Below are the code and all the weights of a small trained network. Each question names an input and a class and asks about switching units off, where a switched-off unit gives its printed mean instead of its output.

import numpy as np


def w(rows, s, z=0):
    codes = np.array(rows[::2]) - 128.0
    scale = np.full(codes.shape[1], s)
    scale[-1] = z or s
    return codes * scale


def f(y):
    return y / 2 * (1 + np.tanh(0.7978845608 * (y + 0.044715 * y**3)))


def log_softmax(a):
    a = a - a.max(-1, keepdims=True)
    return a - np.log(np.exp(a).sum(-1, keepdims=True))


def net(x, mask):
    res = np.array(x, float).reshape(1, 7) / 4 @ E
    y = f(res @ A[0][:, :-1].T + A[0][:, -1])
    res = res + np.where(mask, y, B[0][:, -1]) @ B[0][:, :-1]
    return log_softmax(res[-1] @ U[:, :-1].T + U[:, -1])


A, B = {}, {}
E = w([
[139,117,117,123,120,123,139],'x0',
[129,123,121,133,118,115,130],'x1',
[126,97,177,169,8,233,176],'x2',
[127,128,129,135,128,127,123],'x3',
[134,63,220,193,215,57,210],'x4',
[2,44,94,90,161,171,134],'x5',
[125,134,132,121,133,133,132],'x6',
],0.011)
A[0] = w([
[123,104,172,175,38,193,138,5],'N1',
[172,144,161,145,114,82,112,56],'N2',
[129,70,183,175,206,86,204,104],'N3',
[51,56,103,107,138,157,135,98],'N4',
[128,167,92,125,186,51,115,53],'N5',
[131,147,79,116,175,99,97,51],'N6',
[59,61,106,118,139,134,126,101],'N7',
[232,143,191,181,136,99,130,118],'N8',
[138,127,106,106,190,96,91,79],'N9',
[105,126,176,169,36,185,181,60],'N10',
[27,7,85,108,144,154,127,138],'N11',
[116,184,70,75,74,167,62,122],'N12',
[221,202,177,138,100,106,122,104],'N13',
[76,132,96,96,167,122,140,46],'N14',
[212,188,122,120,90,128,111,138],'N15',
[130,64,167,128,160,91,191,173],'N16',
[181,185,145,155,110,112,124,96],'N17',
[132,80,198,153,41,199,151,59],'N18',
[140,133,95,111,192,56,107,4],'N19',
[142,79,181,180,150,149,206,96],'N20',
[128,164,29,121,83,194,83,94],'N21',
[37,75,119,92,135,151,138,79],'N22',
[132,158,40,76,73,168,25,131],'N23',
[195,209,142,167,96,92,134,91],'N24',
[133,150,86,81,173,81,80,68],'N25',
[134,71,248,162,192,83,204,141],'N26',
],0.013,0.0035)
B[0] = w([
[254,106,217,55,200,77,187,207],'N1',
[117,166,66,129,138,147,97,158],'N2',
[25,144,189,206,30,76,163,233],'N3',
[116,191,34,55,173,193,58,194],'N4',
[211,75,183,54,185,60,139,186],'N5',
[207,77,182,65,205,102,133,166],'N6',
[111,152,38,87,126,201,49,182],'N7',
[74,160,10,109,140,180,68,202],'N8',
[229,22,203,79,175,42,181,173],'N9',
[226,20,211,42,238,39,136,215],'N10',
[83,214,35,38,150,245,18,226],'N11',
[31,130,146,239,52,51,175,209],'N12',
[87,190,48,60,197,238,58,191],'N13',
[141,122,108,89,168,175,82,163],'N14',
[70,203,29,83,128,189,49,177],'N15',
[70,110,146,157,73,108,145,203],'N16',
[105,170,68,99,191,165,63,166],'N17',
[242,50,191,65,215,71,120,220],'N18',
[213,64,187,62,160,59,138,183],'N19',
[136,131,161,201,81,58,182,203],'N20',
[45,160,189,206,47,50,199,204],'N21',
[124,172,37,72,163,187,69,191],'N22',
[30,216,188,237,49,53,227,223],'N23',
[130,187,48,70,149,179,51,182],'N24',
[200,49,213,78,193,113,204,181],'N25',
[22,219,144,240,38,85,169,252],'N26',
],0.0088,0.021)
U = w([
[13,163,167,225,22,72,200,252],'0',
[85,175,3,76,160,231,54,81],'1',
[224,31,220,64,203,68,178,13],'2',
],0.012,0.0045)

Each question gives the input, the list of numbers given to net, and the class t.
The units are the neurons (one row each of A and B). Each row of codes is followed by its name. A weight is (code - 128) times the scale printed after its matrix; where a second scale follows, it is the last column's (A, B and U).
mask holds one flag per neuron, in row order. A switched-off neuron (its flag False) gives its mean, the last column of its row in B, instead of its output. The means were averaged over made-up inputs and are rounded, as every weight is.
A unit's drop is (log p(t) with every unit on - log p(t) with that unit switched off) / (log p(t) with every unit on - log p(t) with every unit switched off).
most important unit: the unit with the biggest drop
top k neurons: the k neurons with the biggest drops, biggest first
input [-4,1,-6,-7,6,-2,1], class 0: most important unit : N26
input [6,-1,8,2,2,7,4], class 2: top 3 neurons : [N10, N18, N1]
input [1,4,-4,-1,6,-7,7], class 1: top 3 neurons : [N13, N8, N24]
input [6,-3,-6,4,7,7,2], class 0: top 3 neurons : [N3, N26, N16]
input [-7,1,-6,-5,-5,-2,-5], class 2: top 3 neurons : [N26, N25, N6]
input [0,-8,-7,-8,-6,4,-4], class 2: top 2 neurons : [N25, N26]
input [-3,8,-5,1,4,5,6], class 1: top 4 neurons : [N11, N10, N18, N1]
input [7,2,-6,7,-6,6,1], class 0: top 2 neurons : [N23, N12]
input [-3,-4,-7,8,-8,-1,8], class 0: top 2 neurons : [N23, N12]
input [-2,-1,-4,5,3,-3,-5], class 2: top 2 neurons : [N23, N11]
input [1,-3,7,3,-4,6,-6], class 2: top 3 neurons : [N10, N1, N18]
input [-7,6,7,-1,2,6,-2], class 2: top 4 neurons : [N10, N18, N1, N8]
input [1,5,-6,-6,2,5,3], class 2: top 4 neurons : [N9, N19, N25, N5]
input [7,1,-5,-4,-6,-3,-8], class 0: most important unit : N23
input [7,-6,7,3,-5,6,-2], class 2: top 2 neurons : [N10, N1]
